Below is a small trained network, with its code and all its weights. Each question gives an input and a target symbol and asks what happens when units are switched off, that is, made to give their printed mean instead of their output.

import numpy as np


def w(rows, s, z=0):
    codes = np.array(rows[::2]) - 128.0
    scale = np.full(codes.shape[1], s)
    scale[-1] = z or s
    return codes * scale


def f(y):
    return y / 2 * (1 + np.tanh(0.7978845608 * (y + 0.044715 * y**3)))


def softmax(a):
    e = np.exp(a - a.max(-1, keepdims=True))
    return e / e.sum(-1, keepdims=True)


def log_softmax(a):
    a = a - a.max(-1, keepdims=True)
    return a - np.log(np.exp(a).sum(-1, keepdims=True))


def net(x, mask):
    ids = ['βεμσφψω'.index(c) for c in x.split()]
    T = len(ids)
    res = E[ids] + P[:T]
    r = res
    for j in range(3):
        rows = slice(3 * j, 3 * j + 3)
        q, k, v = (r @ M[0][rows].T for M in (Q, K, V))
        z = softmax(np.where(np.tri(T) > 0, q @ k.T / 3**0.5, -1e9)) @ v
        o = O[0][rows]
        res = res + np.where(mask[j], z, o[:, -1]) @ o[:, :-1]
    y = f(res @ A[0][:, :-1].T + A[0][:, -1])
    res = res + np.where(mask[3:7], y, B[0][:, -1]) @ B[0][:, :-1]
    return log_softmax(res[-1] @ U[:, :-1].T + U[:, -1])


Q, K, V, O, A, B = {}, {}, {}, {}, {}, {}
E = w([
[134,223,81],'β',
[30,156,182],'ε',
[52,134,130],'μ',
[44,63,247],'σ',
[93,99,108],'φ',
[145,17,119],'ψ',
[58,154,177],'ω',
],0.013)
P = w([
[187,169,98],'0',
[2,66,140],'1',
[130,174,160],'2',
[47,109,39],'3',
[37,109,147],'4',
[166,133,149],'5',
[43,96,27],'6',
[45,99,150],'7',
[166,132,143],'8',
],0.0072)
Q[0] = w([
[202,158,173],'h1',
[209,113,135],'h1',
[110,135,73],'h1',
[167,254,134],'h2',
[76,173,172],'h2',
[219,116,219],'h2',
[32,145,205],'h3',
[75,178,112],'h3',
[74,90,255],'h3',
],0.0089)
K[0] = w([
[70,73,198],'h1',
[91,110,114],'h1',
[115,174,107],'h1',
[76,78,132],'h2',
[161,158,119],'h2',
[71,125,80],'h2',
[178,48,195],'h3',
[158,100,137],'h3',
[91,8,174],'h3',
],0.012)
V[0] = w([
[201,141,100],'h1',
[83,86,126],'h1',
[128,14,189],'h1',
[127,208,220],'h2',
[184,119,3],'h2',
[225,213,219],'h2',
[160,191,137],'h3',
[130,243,2],'h3',
[71,101,139],'h3',
],0.0086)
O[0] = w([
[96,72,94,104],'h1',
[143,151,241,120],'h1',
[178,204,150,3],'h1',
[32,140,44,168],'h2',
[195,1,201,96],'h2',
[41,188,142,98],'h2',
[164,162,117,107],'h3',
[207,79,79,110],'h3',
[78,89,117,189],'h3',
],0.0066,0.005)
A[0] = w([
[32,67,123,68],'n1',
[17,122,199,1],'n2',
[156,167,3,167],'n3',
[207,87,246,140],'n4',
],0.007,0.0052)
B[0] = w([
[254,192,35,233],'n1',
[176,140,130,255],'n2',
[203,108,161,234],'n3',
[108,144,226,136],'n4',
],0.0096,0.0076)
U = w([
[233,134,76,124],'β',
[45,154,95,76],'ε',
[92,127,134,243],'μ',
[65,204,146,38],'σ',
[156,77,199,203],'φ',
[146,147,252,132],'ψ',
[124,181,124,7],'ω',
],0.011,0.002)

Each question gives the input, a string of symbols that net reads in full, and the target symbol t.
The units are the heads (3 rows each of Q, K, V and O) and the neurons (one row each of A and B). Each row of codes is followed by its name. A weight is (code - 128) times the scale printed after its matrix; where a second scale follows, it is the last column's (O, A, B and U).
mask holds one flag per unit, heads first, then neurons. A switched-off unit (its flag False) gives its mean, the last column of its rows in O or B, instead of its output. The means were averaged over made-up inputs and are rounded, as every weight is.
A unit's drop is (log p(t) with every unit on - log p(t) with that unit switched off) / (log p(t) with every unit on - log p(t) with every unit switched off).
The circuit of an input: a set's keep is (log p(t) with only the set's units on - log p(t) with every unit switched off) / (log p(t) with every unit on - log p(t) with every unit switched off). Starting from all 7 units, units are removed one at a time, each time the one whose removal leaves the highest keep (on an exact tie, the one counted first), for as long as the keep stays at least 0.8.
circuit, biggest first: the units of the circuit, biggest drop first
most important unit: the unit with the biggest drop
k most important neurons: the k neurons with the biggest drops, biggest first
heads that matter: for each layer, one digit per head in row order, 1 if its drop is at least 0.15 and else 0, layers parted by /
drop of u: that unit's drop, to one decimal
input σ σ ψ σ, target σ: most important unit	h1
input β β β β μ ω ψ ω, target β: circuit, biggest first	(n1, h1)
input σ β ω ψ ε β β σ ψ, target φ: circuit, biggest first	(n1, h1)
input σ ω ψ μ, target σ: circuit, biggest first	(h1, h3, n3)
input β μ β β σ σ β σ, target β: circuit, biggest first	(n1, h1)
input φ ψ β β ψ σ β β φ, target φ: circuit, biggest first	(n1, h2)
input β ψ φ β μ σ μ σ σ, target ψ: heads that matter	100
input ε β β β β σ φ β ω, target σ: drop of n4	0.0
input β ω σ β β β β ε, target β: 2 most important neurons	(n1, n2)
input β σ β β β β β μ, target β: 2 most important neurons	(n1, n2)
input σ σ μ σ, target σ: circuit, biggest first	(h2, h3)
input β ε μ, target ε: drop of n3	0.5
input σ ε β σ ψ σ σ β, target σ: circuit, biggest first	(n1, h2)
input ω σ β σ β ω, target σ: drop of h3	0.2
